Below are the code and all the weights of a small trained network. Each question names an input and a class and asks about switching units off, where a switched-off unit gives its printed mean instead of its output.

import numpy as np


def w(rows, s, z=0):
    codes = np.array(rows[::2]) - 128.0
    scale = np.full(codes.shape[1], s)
    scale[-1] = z or s
    return codes * scale


def f(y):
    return np.maximum(y, 0)


def log_softmax(a):
    a = a - a.max(-1, keepdims=True)
    return a - np.log(np.exp(a).sum(-1, keepdims=True))


def net(x, mask):
    res = np.array(x, float).reshape(1, 6) / 4 @ E
    y = f(res @ A[0][:, :-1].T + A[0][:, -1])
    res = res + np.where(mask, y, B[0][:, -1]) @ B[0][:, :-1]
    return log_softmax(res[-1] @ U[:, :-1].T + U[:, -1])


A, B = {}, {}
E = w([
[255,99,162,107,152],'x0',
[127,168,122,166,254],'x1',
[97,163,239,79,144],'x2',
[129,131,127,126,128],'x3',
[127,127,128,126,128],'x4',
[129,130,128,130,127],'x5',
],0.011)
A[0] = w([
[178,98,153,110,78,138],'n0',
[182,111,147,127,134,143],'n1',
[131,118,93,135,108,194],'n2',
[48,126,105,133,85,254],'n3',
[95,149,252,105,135,157],'n4',
[135,129,117,170,139,103],'n5',
[153,120,136,108,91,185],'n6',
[78,139,123,117,77,137],'n7',
[150,129,133,150,111,147],'n8',
[129,122,88,142,88,227],'n9',
[125,137,133,126,120,85],'n10',
[128,142,141,104,159,73],'n11',
[122,154,108,139,217,153],'n12',
[124,162,208,129,188,69],'n13',
[60,141,108,144,168,133],'n14',
[58,128,127,173,164,122],'n15',
[137,100,154,142,112,91],'n16',
[145,121,77,146,121,220],'n17',
[202,127,158,139,201,74],'n18',
[116,126,150,131,146,84],'n19',
],0.022,0.0056)
B[0] = w([
[216,93,202,96,129,209],'n0',
[169,67,106,109,106,191],'n1',
[102,70,151,141,129,188],'n2',
[2,138,112,192,65,248],'n3',
[122,249,178,84,23,252],'n4',
[143,130,104,142,161,157],'n5',
[184,93,165,128,91,185],'n6',
[80,167,43,135,46,199],'n7',
[144,108,130,120,136,152],'n8',
[74,61,193,163,125,210],'n9',
[132,133,128,140,127,131],'n10',
[90,104,150,108,143,154],'n11',
[103,151,73,162,244,219],'n12',
[18,81,193,49,151,215],'n13',
[160,157,208,126,222,213],'n14',
[152,164,193,120,221,210],'n15',
[151,129,140,109,112,147],'n16',
[119,50,116,152,180,209],'n17',
[44,53,52,62,78,220],'n18',
[100,141,128,105,137,146],'n19',
],0.036,0.017)
U = w([
[48,91,131,153,99,250],'0',
[113,196,129,202,41,87],'1',
[131,142,105,240,209,198],'2',
[123,221,149,137,169,32],'3',
[207,49,125,181,114,54],'4',
[207,144,160,101,66,9],'5',
[151,65,2,157,173,212],'6',
],0.0093,0.0022)

Each question gives the input, the list of numbers given to net, and the class t.
The units are the neurons (one row each of A and B). Each row of codes is followed by its name. A weight is (code - 128) times the scale printed after its matrix; where a second scale follows, it is the last column's (A, B and U).
mask holds one flag per neuron, in row order. A switched-off neuron (its flag False) gives its mean, the last column of its row in B, instead of its output. The means were averaged over made-up inputs and are rounded, as every weight is.
A unit's drop is (log p(t) with every unit on - log p(t) with that unit switched off) / (log p(t) with every unit on - log p(t) with every unit switched off).
top k neurons: the k neurons with the biggest drops, biggest first
drop of u: that unit's drop, to one decimal
input [7,6,0,8,-3,7], class 6: top neuron	[n12]
input [1,8,-1,-8,-5,5], class 6: top 2 neurons	[n18, n12]
input [-1,8,-1,6,1,6], class 2: top 2 neurons	[n4, n12]
input [1,0,-1,-3,1,-4], class 4: top 4 neurons	[n3, n4, n13, n12]
input [8,0,-2,3,-3,-3], class 4: top 2 neurons	[n0, n12]
input [-7,1,8,-8,0,7], class 3: top 3 neurons	[n15, n14, n13]
input [7,1,-1,4,-1,-7], class 6: top 2 neurons	[n18, n4]
input [0,2,-3,6,5,-7], class 2: drop of n18	0.1
input [5,-7,5,-3,-8,4], class 5: drop of n18	0.0
input [7,7,-1,1,1,0], class 6: drop of n12	0.1
input [-5,-1,1,-7,-2,0], class 1: drop of n13	0.2
